Below is a small trained network, with its code and all its weights. Each question gives an input and a class and asks what happens when units are switched off, that is, made to give their printed mean instead of their output.

import numpy as np


def w(rows, s, z=0):
    codes = np.array(rows[::2]) - 128.0
    scale = np.full(codes.shape[1], s)
    scale[-1] = z or s
    return codes * scale


def norm(h):
    return h / np.sqrt((h * h).mean(-1, keepdims=True) + 1e-5)


def f(y):
    return np.maximum(y, 0)


def log_softmax(a):
    a = a - a.max(-1, keepdims=True)
    return a - np.log(np.exp(a).sum(-1, keepdims=True))


def net(x, mask):
    res = np.array(x, float).reshape(1, 3) / 4 @ E
    u = 0
    for l in range(4):
        y = f(norm(res) @ A[l][:, :-1].T + A[l][:, -1])
        res = res + np.where(mask[u : u + 3], y, B[l][:, -1]) @ B[l][:, :-1]
        u += 3
    return log_softmax(norm(res)[-1] @ U[:, :-1].T + U[:, -1])


A, B = {}, {}
E = w([
[249,58,2,167],'x0',
[106,227,59,56],'x1',
[82,102,142,46],'x2',
],0.0047)
A[0] = w([
[45,129,245,192,8],'0.n1',
[176,77,110,172,60],'0.n2',
[152,196,134,255,167],'0.n3',
],0.0086,0.0015)
B[0] = w([
[172,162,250,102,253],'0.n1',
[171,99,70,188,207],'0.n2',
[145,54,182,153,212],'0.n3',
],0.012,0.0053)
A[1] = w([
[90,135,120,89,71],'1.n1',
[182,150,60,210,171],'1.n2',
[198,2,117,127,4],'1.n3',
],0.0087,0.0011)
B[1] = w([
[138,217,28,116,151],'1.n1',
[53,104,219,153,228],'1.n2',
[121,2,111,145,254],'1.n3',
],0.0077,0.0057)
A[2] = w([
[101,238,181,174,8],'2.n1',
[254,136,158,224,56],'2.n2',
[223,130,132,234,19],'2.n3',
],0.0054,0.0013)
B[2] = w([
[193,74,88,162,234],'2.n1',
[33,158,89,222,254],'2.n2',
[95,127,2,125,223],'2.n3',
],0.0068,0.0024)
A[3] = w([
[145,118,255,6,79],'3.n1',
[134,92,202,215,252],'3.n2',
[118,47,173,160,18],'3.n3',
],0.007,0.0017)
B[3] = w([
[254,123,179,120,223],'3.n1',
[93,79,47,79,253],'3.n2',
[169,140,94,64,196],'3.n3',
],0.0099,0.0066)
U = w([
[172,153,252,101,218],'0',
[94,161,165,166,2],'1',
[119,50,97,163,213],'2',
[108,162,159,157,23],'3',
[105,208,90,73,164],'4',
],0.019,0.0068)

Each question gives the input, the list of numbers given to net, and the class t.
The units are the neurons (one row each of A and B). Each row of codes is followed by its name. A weight is (code - 128) times the scale printed after its matrix; where a second scale follows, it is the last column's (A, B and U).
mask holds one flag per neuron, layer by layer. A switched-off neuron (its flag False) gives its mean, the last column of its row in B, instead of its output. The means were averaged over made-up inputs and are rounded, as every weight is.
A unit's drop is (log p(t) with every unit on - log p(t) with that unit switched off) / (log p(t) with every unit on - log p(t) with every unit switched off).
The circuit of an input: a set's keep is (log p(t) with only the set's units on - log p(t) with every unit switched off) / (log p(t) with every unit on - log p(t) with every unit switched off). Starting from all 12 units, units are removed one at a time, each time the one whose removal leaves the highest keep (on an exact tie, the one counted first), for as long as the keep stays at least 0.8.
units of the circuit, in order: the units of the circuit, biggest drop first
unit that matters most: the unit with the biggest drop
k most important neurons: the k neurons with the biggest drops, biggest first
top k neurons in layer l: the k neurons of layer l with the biggest drops, biggest first
drop of u: that unit's drop, to one decimal
input [4,5,4], class 4: units of the circuit, in order -> (0.n3, 0.n2, 1.n3)
input [1,4,6], class 4: unit that matters most -> 0.n1
input [4,8,-1], class 4: 3 most important neurons -> (0.n3, 0.n1, 1.n3)
input [-1,8,7], class 4: 2 most important neurons -> (0.n1, 1.n1)
input [1,6,-2], class 4: units of the circuit, in order -> (0.n1, 0.n2, 1.n3)
input [-5,8,7], class 4: top 2 neurons in layer 1 -> (1.n1, 1.n2)
input [4,8,8], class 4: drop of 0.n1 -> 0.4
input [5,6,3], class 4: drop of 3.n2 -> 0.1
input [-4,8,5], class 4: 2 most important neurons -> (0.n1, 1.n1)
input [1,4,5], class 4: drop of 0.n1 -> 1.1
